Below is a small trained network, with its code and all its weights. Each question gives an input and a class and asks what happens when units are switched off, that is, made to give their printed mean instead of their output.

import numpy as np


def w(rows, s, z=0):
    codes = np.array(rows[::2]) - 128.0
    scale = np.full(codes.shape[1], s)
    scale[-1] = z or s
    return codes * scale


def norm(h):
    return h / np.sqrt((h * h).mean(-1, keepdims=True) + 1e-5)


def f(y):
    return y / 2 * (1 + np.tanh(0.7978845608 * (y + 0.044715 * y**3)))


def log_softmax(a):
    a = a - a.max(-1, keepdims=True)
    return a - np.log(np.exp(a).sum(-1, keepdims=True))


def net(x, mask):
    res = np.array(x, float).reshape(1, 4) / 4 @ E
    u = 0
    for l in range(4):
        y = f(norm(res) @ A[l][:, :-1].T + A[l][:, -1])
        res = res + np.where(mask[u : u + 5], y, B[l][:, -1]) @ B[l][:, :-1]
        u += 5
    return log_softmax(norm(res)[-1] @ U[:, :-1].T + U[:, -1])


A, B = {}, {}
E = w([
[110,254,171,223,154,224],'x0',
[189,134,129,80,15,166],'x1',
[119,125,69,100,112,135],'x2',
[179,162,167,145,143,94],'x3',
],0.0075)
A[0] = w([
[159,137,103,135,191,192,3],'0.n1',
[115,156,60,254,150,159,135],'0.n2',
[135,80,162,158,30,98,135],'0.n3',
[78,170,218,123,170,78,163],'0.n4',
[130,168,191,72,156,160,70],'0.n5',
],0.0072,0.0036)
B[0] = w([
[190,89,143,220,137,210,106],'0.n1',
[157,106,92,254,123,76,253],'0.n2',
[78,148,170,32,52,84,208],'0.n3',
[150,141,50,135,108,73,217],'0.n4',
[129,84,78,113,75,186,120],'0.n5',
],0.0083,0.0029)
A[1] = w([
[183,127,175,164,102,250,6],'1.n1',
[106,149,18,99,110,118,129],'1.n2',
[119,53,119,125,190,52,77],'1.n3',
[193,144,166,183,15,255,142],'1.n4',
[95,151,134,63,187,130,58],'1.n5',
],0.0069,0.0022)
B[1] = w([
[85,111,164,28,123,109,165],'1.n1',
[121,134,167,126,139,130,175],'1.n2',
[63,246,128,109,171,130,219],'1.n3',
[67,122,90,96,204,40,255],'1.n4',
[137,108,120,108,116,88,123],'1.n5',
],0.013,0.0043)
A[2] = w([
[79,185,96,69,135,40,222],'2.n1',
[130,254,143,116,158,135,254],'2.n2',
[147,156,182,193,64,78,2],'2.n3',
[219,141,102,123,145,95,112],'2.n4',
[195,114,116,86,40,81,179],'2.n5',
],0.0071,0.00085)
B[2] = w([
[120,100,64,94,236,126,254],'2.n1',
[34,25,125,37,145,159,177],'2.n2',
[63,134,55,104,109,228,129],'2.n3',
[62,115,71,108,173,155,131],'2.n4',
[132,50,213,254,54,106,164],'2.n5',
],0.0072,0.0092)
A[3] = w([
[167,205,86,208,147,132,182],'3.n1',
[125,96,127,105,29,114,251],'3.n2',
[90,134,147,96,154,148,182],'3.n3',
[159,234,123,254,99,94,207],'3.n4',
[177,58,172,135,37,70,121],'3.n5',
],0.0081,0.0011)
B[3] = w([
[171,122,191,164,57,190,195],'3.n1',
[163,116,151,205,125,48,210],'3.n2',
[123,149,86,135,106,55,202],'3.n3',
[135,170,125,153,74,187,199],'3.n4',
[183,8,178,168,83,175,254],'3.n5',
],0.012,0.004)
U = w([
[66,152,51,69,226,39,209],'0',
[190,138,126,53,100,187,13],'1',
[176,185,175,83,104,129,2],'2',
[142,209,111,250,101,245,190],'3',
[246,13,184,159,51,76,182],'4',
[174,177,165,65,93,152,11],'5',
[168,175,145,55,76,162,14],'6',
],0.015,0.0079)

Each question gives the input, the list of numbers given to net, and the class t.
The units are the neurons (one row each of A and B). Each row of codes is followed by its name. A weight is (code - 128) times the scale printed after its matrix; where a second scale follows, it is the last column's (A, B and U).
mask holds one flag per neuron, layer by layer. A switched-off neuron (its flag False) gives its mean, the last column of its row in B, instead of its output. The means were averaged over made-up inputs and are rounded, as every weight is.
A unit's drop is (log p(t) with every unit on - log p(t) with that unit switched off) / (log p(t) with every unit on - log p(t) with every unit switched off).
most important unit: the unit with the biggest drop
top k neurons: the k neurons with the biggest drops, biggest first
drop of u: that unit's drop, to one decimal
input [-1,3,4,-5], class 4: most important unit : 1.n3
input [3,0,0,-7], class 3: top 4 neurons : 0.n2, 2.n2, 1.n3, 2.n1
input [-1,1,3,6], class 4: top 3 neurons : 1.n4, 1.n3, 2.n5
input [4,0,2,6], class 3: top 3 neurons : 0.n2, 1.n3, 0.n4
input [8,1,2,5], class 0: top 3 neurons : 1.n4, 1.n1, 2.n2
input [1,-4,5,-5], class 3: top 2 neurons : 0.n2, 1.n4
input [-2,1,1,-6], class 4: top 3 neurons : 1.n4, 1.n3, 0.n2
input [1,-3,-7,1], class 3: top 3 neurons : 1.n4, 1.n1, 0.n3
input [-8,3,7,-7], class 4: drop of 1.n4 : 0.5
input [4,-1,5,-4], class 3: drop of 0.n1 : 0.0
input [4,8,-3,-6], class 0: drop of 1.n4 : 0.7
input [2,8,4,8], class 0: drop of 1.n4 : 1.6
